Here is a tiny trained network, its code and every weight. The questions are about switching its units off for an input and a class, where a switched-off unit gives its printed mean instead of its output.

import numpy as np


def w(rows, s, z=0):
    codes = np.array(rows[::2]) - 128.0
    scale = np.full(codes.shape[1], s)
    scale[-1] = z or s
    return codes * scale


def norm(h):
    return h / np.sqrt((h * h).mean(-1, keepdims=True) + 1e-5)


def f(y):
    return y / 2 * (1 + np.tanh(0.7978845608 * (y + 0.044715 * y**3)))


def log_softmax(a):
    a = a - a.max(-1, keepdims=True)
    return a - np.log(np.exp(a).sum(-1, keepdims=True))


def net(x, mask):
    res = np.array(x, float).reshape(1, 4) / 4 @ E
    u = 0
    for l in range(2):
        y = f(norm(res) @ A[l][:, :-1].T + A[l][:, -1])
        res = res + np.where(mask[u : u + 15], y, B[l][:, -1]) @ B[l][:, :-1]
        u += 15
    return log_softmax(norm(res)[-1] @ U[:, :-1].T + U[:, -1])


A, B = {}, {}
E = w([
[75,18,73,80,184,100,166,128,102,191,32],'x0',
[61,163,114,186,104,103,139,98,105,128,105],'x1',
[147,84,150,138,108,8,202,67,135,171,213],'x2',
[122,84,70,186,126,164,72,121,177,166,167],'x3',
],0.012)
A[0] = w([
[191,127,155,73,143,134,134,137,135,141,127,48],'L0N0',
[139,85,115,185,137,60,124,120,157,136,180,53],'L0N1',
[136,43,100,182,128,159,104,107,166,133,182,11],'L0N2',
[210,52,148,75,142,146,107,140,131,132,179,8],'L0N3',
[97,76,111,195,126,152,99,122,138,147,168,24],'L0N4',
[142,135,160,95,123,59,169,101,110,124,137,77],'L0N5',
[120,152,134,124,138,162,99,130,129,121,79,132],'L0N6',
[20,162,141,227,134,88,148,143,113,147,121,3],'L0N7',
[112,82,116,102,136,130,144,98,100,154,99,103],'L0N8',
[205,85,145,86,116,150,130,138,145,141,141,39],'L0N9',
[57,158,139,179,108,96,135,99,105,132,121,100],'L0N10',
[117,195,180,44,123,79,184,102,82,114,102,12],'L0N11',
[190,187,145,171,126,103,133,117,107,143,222,83],'L0N12',
[155,167,137,147,117,137,117,121,106,112,169,96],'L0N13',
[98,9,114,120,128,67,147,129,100,126,128,106],'L0N14',
],0.012,0.0055)
B[0] = w([
[191,128,26,133,173,126,138,123,136,104,137,152],'L0N0',
[90,102,142,109,97,187,133,121,29,158,215,199],'L0N1',
[213,123,72,209,162,70,83,227,105,186,125,185],'L0N2',
[165,120,18,63,144,118,136,65,147,39,146,182],'L0N3',
[212,112,97,173,116,56,65,203,79,174,116,168],'L0N4',
[126,114,128,112,100,190,178,166,35,146,192,197],'L0N5',
[82,101,117,133,92,196,213,174,107,147,223,202],'L0N6',
[110,144,24,80,117,93,99,52,121,49,137,186],'L0N7',
[112,105,169,120,90,118,57,148,215,98,99,202],'L0N8',
[169,138,38,101,118,124,160,53,131,61,90,161],'L0N9',
[201,120,14,72,172,141,151,66,163,63,124,190],'L0N10',
[181,147,84,212,169,35,92,236,96,160,133,202],'L0N11',
[72,127,191,150,116,178,170,132,246,120,101,243],'L0N12',
[111,82,146,114,121,97,61,128,218,135,64,189],'L0N13',
[67,135,180,158,139,170,188,130,249,131,106,254],'L0N14',
],0.016,0.0084)
A[1] = w([
[135,87,172,127,98,2,211,67,129,174,207,110],'L1N0',
[88,178,125,144,108,104,127,120,97,109,84,119],'L1N1',
[192,239,183,191,87,121,106,86,163,82,219,97],'L1N2',
[177,127,47,38,124,80,98,66,98,57,120,125],'L1N3',
[122,70,150,86,66,110,152,121,54,154,178,90],'L1N4',
[121,147,140,99,129,208,80,142,31,127,74,1],'L1N5',
[99,104,163,123,107,176,142,127,90,135,176,115],'L1N6',
[109,111,115,173,104,135,155,175,171,132,139,201],'L1N7',
[46,188,89,219,89,72,125,24,65,116,75,43],'L1N8',
[185,129,123,150,124,32,72,186,69,168,114,90],'L1N9',
[65,35,99,108,188,99,176,119,102,187,43,77],'L1N10',
[170,198,191,82,144,52,175,172,74,93,64,60],'L1N11',
[115,183,107,170,140,211,78,124,92,125,93,118],'L1N12',
[102,70,149,83,146,100,127,105,111,165,50,33],'L1N13',
[104,115,193,116,107,115,107,110,193,123,70,95],'L1N14',
],0.019,0.0044)
B[1] = w([
[228,45,107,57,143,200,36,134,61,141,42,172],'L1N0',
[189,64,99,112,127,155,92,150,140,159,119,130],'L1N1',
[164,50,126,66,134,32,146,213,141,189,34,183],'L1N2',
[66,112,27,90,60,146,245,45,155,107,105,201],'L1N3',
[88,167,186,146,140,154,127,70,56,116,171,143],'L1N4',
[183,65,132,112,136,182,80,65,29,154,129,147],'L1N5',
[100,138,166,125,149,171,63,58,84,109,121,164],'L1N6',
[53,217,136,160,117,119,115,65,84,93,152,254],'L1N7',
[221,92,87,45,142,168,211,160,192,89,116,143],'L1N8',
[180,189,127,250,185,122,147,220,116,122,249,172],'L1N9',
[224,83,164,77,100,47,117,204,139,171,83,177],'L1N10',
[196,56,49,225,113,112,8,143,189,210,178,144],'L1N11',
[205,45,137,81,139,121,122,98,103,150,111,162],'L1N12',
[125,140,170,122,155,97,111,142,179,108,92,140],'L1N13',
[67,185,229,117,137,82,135,178,168,113,128,195],'L1N14',
],0.017,0.019)
U = w([
[76,107,254,72,98,29,102,193,219,140,49,172],'0',
[163,59,14,56,93,123,212,96,174,91,113,156],'1',
[201,111,80,239,136,76,75,207,84,188,194,158],'2',
[128,58,205,67,121,211,62,63,1,144,126,148],'3',
[4,233,145,207,127,164,205,63,159,74,238,221],'4',
[158,185,185,118,193,150,201,71,145,222,142,1],'5',
[154,160,180,124,184,141,182,83,145,179,149,8],'6',
],0.013,0.0059)

Each question gives the input, the list of numbers given to net, and the class t.
The units are the neurons (one row each of A and B). Each row of codes is followed by its name. A weight is (code - 128) times the scale printed after its matrix; where a second scale follows, it is the last column's (A, B and U).
mask holds one flag per neuron, layer by layer. A switched-off neuron (its flag False) gives its mean, the last column of its row in B, instead of its output. The means were averaged over made-up inputs and are rounded, as every weight is.
A unit's drop is (log p(t) with every unit on - log p(t) with that unit switched off) / (log p(t) with every unit on - log p(t) with every unit switched off).
The circuit of an input: a set's keep is (log p(t) with only the set's units on - log p(t) with every unit switched off) / (log p(t) with every unit on - log p(t) with every unit switched off). Starting from the 12 units with the biggest drops (on a tie, the unit counted first), units are removed one at a time, each time the one whose removal leaves the highest keep (on an exact tie, the one counted first), for as long as the keep stays at least 0.8.
circuit, biggest first: the units of the circuit, biggest drop first
unit that matters most: the unit with the biggest drop
top k neurons: the k neurons with the biggest drops, biggest first
top k neurons in layer l: the k neurons of layer l with the biggest drops, biggest first
drop when u is switched off: that unit's drop, to one decimal
input [-5,1,5,6], class 2: unit that matters most : L0N2
input [6,0,6,-3], class 0: top 2 neurons : (L0N14; L0N8)
input [3,-5,-8,8], class 2: top 3 neurons in layer 0 : (L0N2; L0N12; L0N14)
input [-2,5,5,-3], class 1: top 3 neurons in layer 0 : (L0N7; L0N10; L0N6)
input [-7,6,7,-8], class 2: top 2 neurons : (L0N11; L0N14)
input [6,4,6,7], class 2: top 4 neurons : (L0N2; L0N12; L0N4; L0N1)
input [-7,-1,8,2], class 3: top 3 neurons in layer 0 : (L0N1; L0N14; L0N5)
input [-5,-6,-2,-5], class 1: top 4 neurons : (L0N0; L0N14; L0N9; L0N3)
input [-1,7,7,-4], class 1: top 4 neurons : (L0N7; L0N10; L0N6; L1N3)
input [-4,-1,-5,5], class 2: top 4 neurons in layer 0 : (L0N14; L0N12; L0N1; L0N4)
input [-5,-3,5,7], class 2: top 2 neurons : (L0N2; L0N4)
input [-3,0,-2,-1], class 4: top 3 neurons : (L0N6; L1N10; L1N7)
input [3,-1,3,3], class 4: top 3 neurons in layer 0 : (L0N8; L0N14; L0N13)
input [0,7,6,-6], class 1: circuit, biggest first : (L0N10)
input [-6,3,6,6], class 0: top 2 neurons in layer 0 : (L0N12; L0N11)
input [-7,-2,8,0], class 3: top 4 neurons in layer 0 : (L0N1; L0N5; L0N14; L0N8)
input [2,3,4,4], class 2: top 3 neurons : (L0N2; L0N4; L0N6)
input [-5,7,6,3], class 1: top 2 neurons : (L0N7; L0N10)
input [5,1,0,5], class 0: top 2 neurons in layer 1 : (L1N10; L1N14)
input [3,-1,-6,-7], class 2: top neuron : (L0N11)
input [-5,-8,-8,-4], class 1: top 2 neurons : (L0N0; L0N1)
input [-7,8,7,-2], class 1: top 2 neurons : (L0N7; L0N14)
input [-7,0,-8,5], class 3: top 4 neurons in layer 0 : (L0N14; L0N8; L0N12; L0N6)
input [-2,6,2,-5], class 1: top 3 neurons : (L0N7; L0N10; L1N3)
input [7,-2,-8,-2], class 3: top 3 neurons in layer 1 : (L1N5; L1N6; L1N2)
input [-5,1,8,5], class 3: drop when L0N1 is switched off : 1.0
